In the rows, zero is written as 128.
Each row of numbers belongs to one of the objects below and depends on some of the facts about them. Some rows are named. Which object is each other row?

Some objects and their rows:
[ 67 126 128 139 121 118 126 106 122 158 118 123 155 132 133 131 105 111
 144 112 197 113 124 160  96 131 112 158 110 160  78 162] : gipaplos
[120 144 129 129 129 124 131 130 129 118 125 129 123 128 128 129 135 115
 115 128 141 118 142 126 130 116 127 134 103 123 106 134] : nanestom
[102 130 134 121 115 117 132 110 120 153 102 127 147 133 147 141 128 114
 142 114 155 126 125 153 103 136 121 159 107 152  81  96] : dropluk
[134 148 118 131 138 117 126 142 129 131 110 130 152 132 114 141 153 119
 120 137 148 155 158 125 151 122 110 137 121 107 113 181] : gitul
[121 134 128 122 122 124 128 125 127 136 124 129 142 131 138 134 134 118
 133 123 128 133 128 132 122 124 125 142 118 125 107 118] : begrak
[135 119 131 128 127 132 132 131 134 108 138 130 111 126 128 116 123 129
 119 133 149 127 120 127 132 124 128 101 139 134 128 120] : dusuk
[141 122 133 134 128 142 131 133 127 118 138 126 124 126 125 118 127 141
 127 137 142 121 121 119 129 126 135 118 144 133 138 127] : rabron
[117 138 131 126 128 118 131 125 129 122 118 125 116 129 131 130 131 117
 118 130 133 118 137 134 127 122 130 128 109 131 111 120] : klili
[151 137 124 124 137 125 132 130 116 134 107 124 139 131 115 144 142 131
 125 140 127 145 139 127 135 140 127 135 124 125 116 134] : bruste
[127 116 124 132 135 133 117 128 128 132 150 114 118 128 122 116  99 139
 137 134 138 110  98 126 121 124 140  96 136 133 136 170] : milu
[139 121 132 133 128 141 130 133 127 120 139 124 125 126 125 119 126 139
 127 137 142 118 119 120 128 126 134 116 144 135 138 132] : skemuk
[114 152 136 132 124 119 137 116 120 128  99 100 108 131 135 134 146 134
 114 155  68 101 145 125 131 109 144 168  92 130 124 107] : brires
[121 138 118 125 140 119 107 126 132 145 134 128 116 131 119 126 101 116
 135 111 147 141 116 135 130 124 126 103  87 104 108 193] : nipu
[143 114 122 119 128 125 130  95 116 149  97 130 107 129 121 144 118 147
 133 123   6 193 118 140 138 161 124 162 116 113 167  49] : bitrer
[135 143 134 130 130 137 114 139 132 156 101 137 146 124 121 138 146 113
 139 107 187 142 140 118 131 123 123 122 115 106 127 197] : kulife
[124 116 130 132 125 124 127 132 138 118 133 127 120 128 132 116 125 138
 128 132 142 130 126 132 135 128 120 114 158 138 140 128] : soskam
[138 136 130 128 131 134 120 134 127 141 116 131 134 126 122 135 137 126
 133 119 142 136 134 121 131 128 128 126 123 116 137 156] : klatra
[129 138 127 122 132 120 121 132 134 133 112 137 122 126 124 136 135 110
 124 116 135 141 140 129 136 126 124 116 109 111 125 145] : gakeflin
[126 127 128 129 123 136 135 134 130 110 157 122 135 130 138 116 131 130
 123 143 134 112 119 119 128 111 129 125 138 131 115 121] : gubra

There are 3 kinds of fact about the objects: ω, ρ, χ.
ω(danel, bivon); ω(klikla, mustubel); ω(samuvi, lagus); ω(brunal, begrak); ω(gipaplos, milu)
ω(nobrok, danel); ω(klatra, madek); ω(pligi, tovus); ω(ruzum, skipak); ω(begrak, ritriskur)
ω(nili, ledol); ω(soskam, pepetum); ω(gebre, trekle); ω(miklan, brerum); ω(trekle, brozom)
ω(ledol, drifal); ω(ziniluk, ripi); ω(fliklir, vekle); ω(siplas, ribruk); ω(trople, gubra)
ω(votro, pligi); ω(bitrer, stemuk); ω(futekor, klatra); ω(kluplun, nanestom); ω(drudul, greklinun)
ω(dafu, skegrin); ω(bradrer, klikle); ω(vekle, brunal); ω(bafli, ziniluk); ω(mustubel, truruvus)
ω(zolok, flapur); ω(pustin, flitruplon); ω(lagus, peme); ω(bivon, gaklel); ω(pegokik, nobrok)
ω(milu, gebre); ω(pepetum, pudran); ω(flitruplon, kulife); ω(grovaduk, getas); ω(skipak, bralar)
ω(dretudrel, grovaduk); ω(vatreplon, toklus); ω(stubal, mani); ω(brires, budruk); ω(gaklel, bozur)
ω(skodru, zolok); ω(vebi, klekla); ω(korum, gipaplos); ω(brozom, nipu); ω(ripi, testal)
ω(tadur, nili); ω(budruk, brimar); ω(drifal, gragru); ω(kulife, rabron); ω(bagas, vovon)
ω(femigror, skapaklem); ω(gistis, bugral); ω(stemuk, brires); ω(toklus, bafli); ω(mulun, dafu)
ω(kovul, natadu); ω(madek, lokon); ω(bruste, gitul); ω(testal, bruste); ω(zubrin, miklan)
ω(klekla, kluplun); ω(vovon, bruror); ω(rabron, trubrik); ω(klikle, korum); ω(dropluk, dizok)
ω(peme, bradrer); ω(gufan, fleplal); ω(brimar, mulun); ρ(danel, 962); ρ(klikla, 457)
ρ(samuvi, 383); ρ(brunal, 457); ρ(greklinun, 26); ρ(gipaplos, 383); ρ(lokon, 457)
ρ(tuzik, 383); ρ(fidor, 26); ρ(nobrok, 457); ρ(getas, 962); ρ(klatra, 457)
ρ(gubra, 962); ρ(pligi, 457); ρ(ruzum, 26); ρ(begrak, 962); ρ(brerum, 457)
ρ(nili, 457); ρ(soskam, 383); ρ(gebre, 26); ρ(miklan, 962); ρ(trekle, 383)
ρ(ledol, 962); ρ(ziniluk, 457); ρ(muveplil, 457); ρ(fliklir, 457); ρ(bralar, 26)
ρ(siplas, 457); ρ(teskigil, 383); ρ(mani, 383); ρ(trople, 383); ρ(votro, 383)
ρ(bitrer, 457); ρ(futekor, 962); ρ(fleplal, 383); ρ(truruvus, 457); ρ(figos, 962)
ρ(kluplun, 457); ρ(tafom, 457); ρ(drudul, 457); ρ(dafu, 962); ρ(bradrer, 26)
ρ(vekle, 26); ρ(bafli, 457); ρ(mustubel, 26); ρ(zolok, 457); ρ(pustin, 457)
ρ(lagus, 26); ρ(bivon, 457); ρ(bozur, 383); ρ(pegokik, 457); ρ(flenom, 26)
ρ(milu, 457); ρ(pepetum, 962); ρ(skegrin, 457); ρ(flitruplon, 26); ρ(grovaduk, 457)
ρ(skipak, 962); ρ(nanestom, 26); ρ(biru, 457); ρ(dretudrel, 962); ρ(skapaklem, 457)
ρ(vatreplon, 457); ρ(stubal, 383); ρ(brires, 457); ρ(gaklel, 962); ρ(skodru, 383)
ρ(nipu, 26); ρ(klodripum, 383); ρ(bruror, 457); ρ(vebi, 962); ρ(pudran, 457)
ρ(korum, 26); ρ(brozom, 383); ρ(ripi, 457); ρ(dusuk, 26); ρ(plesin, 962)
ρ(tadur, 962); ρ(gakeflin, 26); ρ(budruk, 457); ρ(drifal, 457); ρ(kulife, 457)
ρ(ribruk, 962); ρ(bugral, 26); ρ(dizok, 457); ρ(gragru, 383); ρ(sarudru, 383)
ρ(bagas, 457); ρ(gitul, 383); ρ(femigror, 457); ρ(ritriskur, 457); ρ(gistis, 457)
ρ(skemuk, 457); ρ(stemuk, 26); ρ(toklus, 457); ρ(mulun, 457); ρ(tregipus, 457)
ρ(kovul, 962); ρ(flapur, 457); ρ(tovus, 457); ρ(madek, 457); ρ(bruste, 457)
ρ(natadu, 26); ρ(drenan, 962); ρ(testal, 457); ρ(trubrik, 457); ρ(klili, 26)
ρ(zubrin, 962); ρ(klekla, 26); ρ(femor, 383); ρ(vovon, 457); ρ(gropar, 962)
ρ(rabron, 457); ρ(klikle, 383); ρ(dropluk, 962); ρ(peme, 383); ρ(gufan, 457)
ρ(brimar, 457); χ(samuvi, plesin); χ(brunal, pegokik); χ(gipaplos, brimar); χ(lokon, brimar)
χ(tuzik, gistis); χ(nobrok, kulife); χ(getas, gakeflin); χ(getas, klikle); χ(getas, figos)
χ(klatra, gistis); χ(ruzum, bivon); χ(begrak, gipaplos); χ(brerum, dropluk); χ(gebre, gakeflin)
χ(trekle, vekle); χ(ziniluk, zubrin); χ(ziniluk, lagus); χ(fliklir, pustin); χ(bralar, gubra)
χ(bralar, miklan); χ(bralar, brimar); χ(votro, brimar); χ(votro, figos); χ(bitrer, siplas)
χ(bitrer, plesin); χ(futekor, testal); χ(futekor, brerum); χ(fleplal, drifal); χ(truruvus, tadur)
χ(figos, bradrer); χ(figos, gistis); χ(figos, kulife); χ(kluplun, dusuk); χ(kluplun, drifal)
χ(tafom, plesin); χ(dafu, dropluk); χ(dafu, ruzum); χ(mustubel, nili); χ(mustubel, klikle)
χ(zolok, gebre); χ(pustin, brimar); χ(lagus, danel); χ(bivon, skegrin); χ(bozur, mustubel)
χ(flenom, kulife); χ(pepetum, nobrok); χ(pepetum, klikla); χ(pepetum, vekle); χ(skegrin, siplas)
χ(nanestom, gubra); χ(nanestom, danel); χ(biru, nipu); χ(vatreplon, bivon); χ(brires, gubra)
χ(brires, bivon); χ(nipu, gebre); χ(nipu, figos); χ(nipu, trubrik); χ(klodripum, gropar)
χ(bruror, bruste); χ(bruror, bitrer); χ(bruror, brires); χ(vebi, skegrin); χ(vebi, vatreplon)
χ(korum, gragru); χ(brozom, siplas); χ(brozom, mustubel); χ(ripi, flenom); χ(ripi, ruzum)
χ(tadur, gragru); χ(tadur, fleplal); χ(gakeflin, gitul); χ(kulife, lokon); χ(ribruk, bivon)
χ(bugral, klatra); χ(sarudru, dafu); χ(bagas, dretudrel); χ(bagas, flenom); χ(gitul, skegrin)
χ(gitul, kulife); χ(gitul, danel); χ(femigror, begrak); χ(ritriskur, gufan); χ(ritriskur, bralar)
χ(toklus, vebi); χ(tregipus, nanestom); χ(tregipus, miklan); χ(kovul, bagas); χ(flapur, drenan)
χ(tovus, vatreplon); χ(bruste, fleplal); χ(testal, plesin); χ(klili, gubra); χ(zubrin, drifal)
χ(zubrin, madek); χ(klekla, testal); χ(vovon, muveplil); χ(vovon, skapaklem); χ(klikle, gufan)
χ(dropluk, klekla); χ(dropluk, brimar); χ(peme, greklinun); χ(brimar, testal)

Rows to name:
No name comes twice in this set of rows, the named rows included.
[132 131 132 126 129 125 126 127 126 141 108 123 124 127 127 136 131 129
 132 125 127 123 131 129 124 133 134 131 122 130 134 129]  femigror
[142 141 132 126 132 132 112 142 133 151 102 135 140 124 121 138 146 116
 136 111 166 142 140 117 135 125 126 119 118 103 136 186]  nobrok
[105 118 119 126 133 121 120 122 132 130 135 126 131 126 121 133 109 102
 123 124 124 118 119 135 119 124 128 107 121 128 133 155]  korum
[130 132 135 125 126 125 126 124 124 142 104 123 126 128 129 135 131 128
 134 126 139 121 132 132 120 135 134 133 121 137 126 125]  fliklir
[144 123 136 133 126 145 132 130 128 119 130 125 120 126 127 118 133 143
 126 137 139 131 121 119 132 126 132 121 143 130 139 122]  budruk
[ 85 109 116 137 127 123 130 123 133 127 148 128 164 123 120 136 121 101
 124 127 118 112 128 134 118 123 119 127 153 138 152 160]  peme
[126 140 136 130 122 133 125 127 130 138 121 135 112 124 135 126 134 133
 132 110 100 118 138 119 127 126 138 151 111 115 148 111]  toklus
[147 104 113 116 128 126 133 115 123 121 157 140 127 132 131 130 108 142
 134 126  43 169 106 135 131 154 122 131 148 124 147  52]  plesin
[108 129 118 131 137 109 108 123 134 146 139 119 117 133 126 119  97 134
 140 121 127 133 116 142 130 127 121 115 113 118 120 182]  trekle
[117 135 122 135 129 126 130 128 129 126 136 138 138 129 125 128 133 130
 126 121 120 146 144 130 137 128 112 152 125 116 126 135]  bozur
[133 142 130 123 132 125 113 138 140 142 105 142 131 124 121 136 140 101
 128 106 169 151 142 124 139 121 120 104 107 100 128 183]  flenom
[131 130 125 120 126 124 124 131 131 132 131 131 138 129 135 131 134 119
 133 124 117 137 126 126 131 123 125 127 126 117 123 127]  pepetum

The same objects again, as new rows of numbers:
Named rows:
[151 181 136 173 155  88 178 124 101 169 103 133 133 123 140 158 107 142
 122 159 145 130 115 126 140 107  96] : tadur
[135 106 164 155 122  27 106 139 140 171 145 122 143 102 113 143 111 118
 122 125 134 124 163 134 102 124 142] : pepetum
[107 144 137 109 113 198 139 132 111 131  93 134 150 109 143 134 131 136
 124 118  99 109 128 128 128 113 144] : muveplil
[122 125 125 155 100 120 137 119 117 156  98 128 136  98 134 152 109 175
 116 132 117 103 138 118 115 110 140] : peme
[134 120 143 171 125 111 112 129 147 151 159 124 148 100 126 115 126 100
 136 136 136 134 130 126 104 119 132] : ritriskur
[118 140 130 118 104 154 134 128 122 140 106 134 134 115 135 147 119 156
 122 129 118 109 136 128 123 114 132] : grovaduk
[140 171 128 228 131 152 178 121 113 161 108 131 131 106 151 134 118 137
 128 164 146 122  97 117 126 103 104] : truruvus
[136  80 114 175 146  67 115 111 140 127 153 129  98 102 123 126 133 132
 131 125 143 135 111 129 137 134 121] : brozom
[128  79 123 149 147  91 111 119 144 121 157 132 101 113 121 133 141 131
 128 121 140 126 118 140 138 138 130] : zolok
[130 119 137 122  97  99  91 128 142 140 162 130 133 113 123 129 125 122
 133 127 125 130 137 129 112 125 130] : fliklir
[137 132 135  92 109 108  99 127 132 138 167 134 152 134 116 139 126 112
 135 126 119 130 133 129 119 130 135] : klekla
[151 144 132 219 126 107 138 123 139 163 157 124 134 106 134 119 119 112
 131 159 156 138 110 119 107 110 107] : bruror
[137 168  83 178 160 189 204 118 109 104  82 120  94 161 149 104 129 145
 126 154 150 145  92 112 150 126  87] : fleplal
[138 129 151  80 138  62  96 138 133 140 149 130 160 118 117 131 126  97
 138 117 120 143 143 135 121 130 133] : dropluk
[144 134 147 172 123 118 124 124 133 154 161 128 153 115 125 125 126  98
 136 141 139 131 121 122 113 121 128] : klili
[133 158 114  56 118 156  97 127 124 119 147 142 139 138 129 129 138 112
 142 123 115 145 117 131 138 130 112] : bivon
[116 138 137 139 114 165 143 125 118 135 101 129 147 102 138 126 121 136
 120 126 113 118 128 122 120 113 133] : teskigil
[117 139 127 121 107 141 134 122 116 135 108 133 140 112 135 142 116 157
 115 125 114 112 137 127 125 114 132] : trople
[115 111 112  84 129 176 132 138 142  86 119 117 110 163 125  93 147 116
 132 113 127 142 132 124 129 150 140] : trubrik

Which object is each row?
No name comes twice in this set of rows, the named rows included.
[125  99 142 110 157  88 127 146 144 107 124 109 123 147 111  95 138  96
 129 109 135 148 151 133 116 153 141]  figos
[141 206  95  92 134 210 163 115  91 121  91 146 137 143 149 151 126 148
 135 149 123 134  89 123 161 110  85]  drifal

Now the same objects, written a new way:
Known rows:
[142  98 129 100 125 130 130 142 147 155 104 145 133 165  93 174 110 151
 141 159 130 151 139 143 134 146 127 113  85 134] : figos
[101  90 134 122 103 127 126 152 160 134 136 164 136 204 102 153  77 144
 128 132 117 122 139 114 112 152 122 101 123 143] : votro
[174  71 113 176  82 137 171 127 126 122 140 151 134 117  87 116 151 165
 152 117  65 103  75  63  81 122 162 110 140 142] : gipaplos
[118 113 133 135 135 125 141 126 141 121 160 162 138 161 133 129 111 104
 107 113 128  99 113  96 119 116 166 125 134 154] : sarudru
[145 116 136 109 151 163 134 147 130 120 115 145 122 136 178 145 103 117
 162 127 129 131 133 123 132 131 125 124  68 135] : zolok
[102 121 138 130 156 158 130 116  85 101 145 135 146 129 111 137 129 113
 103 103 133 117 109 129 102 118 106 135 133 126] : klodripum
[125 139 131 128 149 139 134 117 154 130 136 139 114 136 120 142 104 114
 111 131 110 148 111 147 109  91 164 148 118 127] : mustubel
[119 106 138 141 107  97 131 124 140 134 147 143 130 162 151  97 140 112
 140 122 137 102 162  88 149 156 143  92 177 147] : tafom
[100 160 113 140 139  95 128 160 183  94 129 178 118 143 156  77 105 111
 156  93 157  91 157 142 123 102 150 122 142 166] : bitrer
[150 145 114 139 104  92 116 131 173 145 118 117 109 118 146 114 120 124
 134 136 147 122 158 132 165 138 163 137 137 140] : bivon
[122 142 126 124 176 151 119 126  70 118 162  87 122  86 180 104 144  84
 126 120 146 109 147 105 138 119 113 152 110 116] : truruvus
[174 160 151 112 107 105 136 101 190 131  88 158 128 125 158 123 140 111
 127  99 158 123 109 155 161 141 174 114 157 139] : brimar
[130 143 146 118 161 134 142  88  89 123 119 108 130  91  85 130 140 105
 100 128 113 161 101 178 104 102 134 142 149 110] : greklinun
[124 141 130 113 148 145 127 122 109 111 144 127 144 114 119 134 150 133
 122 103 144 119 107 144 116 122 111 141 128 123] : skipak
[128 142 137 122 118 114 129 111 146 145  95 125 124 130  73 152 114 140
 113 143 125 169 117 185 117 122 126 135 150 114] : vekle
[134 157 130 120 150 144 129 113 113 101 118 122 149  95  97 134 159 132
 112 102 147 127 103 158 118 121 114 134 139 121] : drenan
[148 167 111 146  71  84 111 137 197 146  91 121 113 110 150 113 129 155
 148 124 149 124 145 150 163 149 148 140 150 144] : siplas
[109 127 129 125 124 125 122 118 101 131 134 115 143 126  83 134 127 135
 100 136 141 131 132 146 113 141 100 136 141 121] : femor
[153 147 122 139  82  74 133 101 174 153 118 128 134 117  90 112 160 151
 110 124 143 112 121 146 150 127 168 119 184 145] : plesin

Which object is each row?
No name comes twice in this set of rows, the named rows included.
[ 72 146 130 125 152 101 128 123 111 117 110 131 124 138  66 115 112 126
 111 139 138 151 162 188  91  90 110 130 152 123]  stemuk
[167 156 133 105 114 140 127 146 174 122  46 150 123 109 137 155 121 157
 157 112 154 159 102 181 131 129 111 124  89 127]  gistis
[127 130 119 132 121 115 127 127 162 166 118 123 102 134 101 159  86 132
 118 171 106 162 139 148 118 105 156 140 104 126]  gakeflin
[129 142 118 121 103 112 113 142 172 138 106 139 137 143 103 156 126 167
 130 128 138 145 130 169 130 144 108 127 130 131]  dretudrel
[128 113 123 128 164 134 137 114 128 148 167 115 106 137 131 130 102  85
 103 154  91 140 125 123 124  96 180 153  98 127]  nanestom
[135 143 138 119  95 117 117 152 157 132  63 135 130 140 126 140 121 169
 158 130 150 150 134 163 138 159  92 111 131 129]  klikla
[127  99 145 113 105 108 111 106 151 157 180 129 142 195 141 149 130 107
  94 137 120 112 119  95 163 173 158 122 153 138]  dafu
[115 154 117 115 165 148  98 139 121 107 163 115 118 126 210 124 109 100
 127 117 137 111 150 106 147 127 125 157  91 125]  ziniluk
[139 185 111 136 149 137 105 137 116 113 123  97 117  53 174 106 142 123
 127 109 154 126 131 145 142 119 117 169 111 110]  madek
[129 101 155 101 168 156 147 115  98 131 121 140 131 154 105 160 106  93
 120 153  97 171 109 145  99 109 128 128  93 118]  bugral
[119  96 134 106 129 147 128 140 110 146 113 145 136 169  92 172  93 134
 117 158 126 151 138 132 121 148  99 113  95 128]  tuzik
[111 121 139 139 101  90 130  92 152 145 142 138 123 171  83 112 120 116
 108 133 108 130 120 133 126 132 156 114 193 139]  klekla
[ 78  62 103 168  76 122 163 172 137 171 142 133 129 113  82 106 123 191
 149 106  40  54  67  55 141 113 131  63 175  97]  samuvi
[182 145 109 125 144 116 139 109 167 156 117 117 120  95 111 130 147 119
 107 123 152 130 116 156 152 100 185 152 110 138]  gubra
[126 114 129 128 139 138 135 147 135 119 150 142 118 145 185 119 114 110
 143 121 123 115 135  83 139 123 142 121  94 140]  tregipus

